Below is a small trained network, with its code and all its weights. Each question gives an input and a class and asks what happens when units are switched off, that is, made to give their printed mean instead of their output.

import numpy as np


def w(rows, s, z=0):
    codes = np.array(rows[::2]) - 128.0
    scale = np.full(codes.shape[1], s)
    scale[-1] = z or s
    return codes * scale


def norm(h):
    return h / np.sqrt((h * h).mean(-1, keepdims=True) + 1e-5)


def f(y):
    return y / 2 * (1 + np.tanh(0.7978845608 * (y + 0.044715 * y**3)))


def log_softmax(a):
    a = a - a.max(-1, keepdims=True)
    return a - np.log(np.exp(a).sum(-1, keepdims=True))


def net(x, mask):
    res = np.array(x, float).reshape(1, 5) / 4 @ E
    u = 0
    for l in range(3):
        y = f(norm(res) @ A[l][:, :-1].T + A[l][:, -1])
        res = res + np.where(mask[u : u + 3], y, B[l][:, -1]) @ B[l][:, :-1]
        u += 3
    return log_softmax(norm(res)[-1] @ U[:, :-1].T + U[:, -1])


A, B = {}, {}
E = w([
[228,161,81,191,91,65,135,173,177,146,139],'x0',
[71,174,29,141,144,154,108,171,179,129,115],'x1',
[176,72,93,124,151,113,98,254,88,113,172],'x2',
[121,98,109,208,99,233,149,93,177,139,137],'x3',
[118,98,112,102,101,113,200,136,161,78,72],'x4',
],0.0083)
A[0] = w([
[100,194,188,50,160,168,206,127,41,150,144,57],'L0N0',
[130,80,113,164,80,164,128,112,64,132,152,117],'L0N1',
[140,254,119,205,58,115,170,6,157,234,79,2],'L0N2',
],0.0055,0.0035)
B[0] = w([
[59,93,119,158,163,179,167,191,149,126,136,162],'L0N0',
[62,84,121,94,134,148,162,164,156,146,238,147],'L0N1',
[118,117,152,219,76,121,118,127,151,117,252,255],'L0N2',
],0.012,0.0047)
A[1] = w([
[172,85,158,126,204,133,2,220,55,224,196,132],'L1N0',
[141,101,46,186,74,180,103,227,172,89,96,4],'L1N1',
[251,54,125,150,83,85,245,220,116,112,112,54],'L1N2',
],0.0061,0.0027)
B[1] = w([
[186,191,99,158,102,85,114,114,84,151,195,254],'L1N0',
[98,175,163,129,161,65,129,156,115,121,9,185],'L1N1',
[18,72,137,102,186,125,137,108,167,114,103,208],'L1N2',
],0.013,0.0062)
A[2] = w([
[132,2,145,124,139,84,219,166,162,126,121,123],'L2N0',
[26,134,135,149,155,219,73,100,145,206,122,191],'L2N1',
[111,191,100,149,139,4,78,194,180,106,125,251],'L2N2',
],0.0061,0.0011)
B[2] = w([
[85,228,255,133,248,144,63,172,234,113,171,176],'L2N0',
[70,41,223,54,204,138,123,192,194,37,113,197],'L2N1',
[178,130,101,25,106,192,177,97,52,132,106,255],'L2N2',
],0.0082,0.0062)
U = w([
[34,107,177,41,177,126,176,156,189,93,57,170],'0',
[121,135,148,205,70,141,118,100,173,151,213,166],'1',
[214,215,11,76,82,68,146,144,54,170,91,174],'2',
[170,148,32,188,57,150,163,124,169,149,30,4],'3',
],0.011,0.0045)

Each question gives the input, the list of numbers given to net, and the class t.
The units are the neurons (one row each of A and B). Each row of codes is followed by its name. A weight is (code - 128) times the scale printed after its matrix; where a second scale follows, it is the last column's (A, B and U).
mask holds one flag per neuron, layer by layer. A switched-off neuron (its flag False) gives its mean, the last column of its row in B, instead of its output. The means were averaged over made-up inputs and are rounded, as every weight is.
A unit's drop is (log p(t) with every unit on - log p(t) with that unit switched off) / (log p(t) with every unit on - log p(t) with every unit switched off).
The circuit of an input: a set's keep is (log p(t) with only the set's units on - log p(t) with every unit switched off) / (log p(t) with every unit on - log p(t) with every unit switched off). Starting from all 9 units, units are removed one at a time, each time the one whose removal leaves the highest keep (on an exact tie, the one counted first), for as long as the keep stays at least 0.8.
circuit, biggest first: the units of the circuit, biggest drop first
top k neurons: the k neurons with the biggest drops, biggest first
top k neurons in layer l: the k neurons of layer l with the biggest drops, biggest first
drop when u is switched off: that unit's drop, to one decimal
input [-2,-8,-7,1,3], class 1: circuit, biggest first -> (L1N2)
input [0,-2,-5,-2,7], class 1: circuit, biggest first -> (L1N1 L2N1)
input [2,8,-3,4,-2], class 0: top 4 neurons -> (L1N0 L2N1 L1N1 L2N2)
input [1,-5,-7,-8,-3], class 1: top 2 neurons in layer 2 -> (L2N2 L2N1)
input [0,-7,2,5,-8], class 2: circuit, biggest first -> (L1N0 L0N2)
input [-8,7,8,-7,7], class 2: circuit, biggest first -> (L1N2 L2N1)
input [2,8,4,4,3], class 0: top 2 neurons -> (L1N0 L0N2)
input [8,3,-2,-4,2], class 0: top 3 neurons -> (L1N0 L1N2 L2N0)
input [1,4,-5,0,6], class 3: top 4 neurons -> (L1N2 L0N1 L2N0 L1N0)
input [-5,0,-1,8,-5], class 0: top 3 neurons -> (L2N1 L1N0 L0N2)
input [-7,-8,2,-7,-6], class 2: top 2 neurons -> (L1N0 L0N2)
input [5,4,4,6,0], class 0: top 2 neurons in layer 1 -> (L1N2 L1N0)
input [-7,-6,1,-5,-4], class 1: top 2 neurons in layer 1 -> (L1N0 L1N1)
input [8,5,-1,1,-7], class 2: circuit, biggest first -> (L2N2)
input [5,-7,-7,-1,8], class 1: top 2 neurons in layer 0 -> (L0N2 L0N0)
input [2,0,0,8,4], class 0: top 2 neurons -> (L1N0 L1N1)
input [6,4,-2,-4,7], class 0: top 2 neurons -> (L1N2 L1N0)
input [0,5,-4,1,1], class 1: top 2 neurons -> (L0N2 L1N2)
input [5,-8,1,6,5], class 0: drop when L1N2 is switched off -> 0.2
input [-4,-6,7,-6,-1], class 2: circuit, biggest first -> (L1N0)
input [-1,-5,0,-6,-6], class 2: drop when L0N2 is switched off -> 0.1
input [-2,5,4,1,-1], class 2: drop when L0N0 is switched off -> 0.0
input [8,8,6,6,4], class 0: top 2 neurons in layer 1 -> (L1N2 L1N0)
input [-7,2,-2,7,-6], class 0: drop when L2N1 is switched off -> 1.1
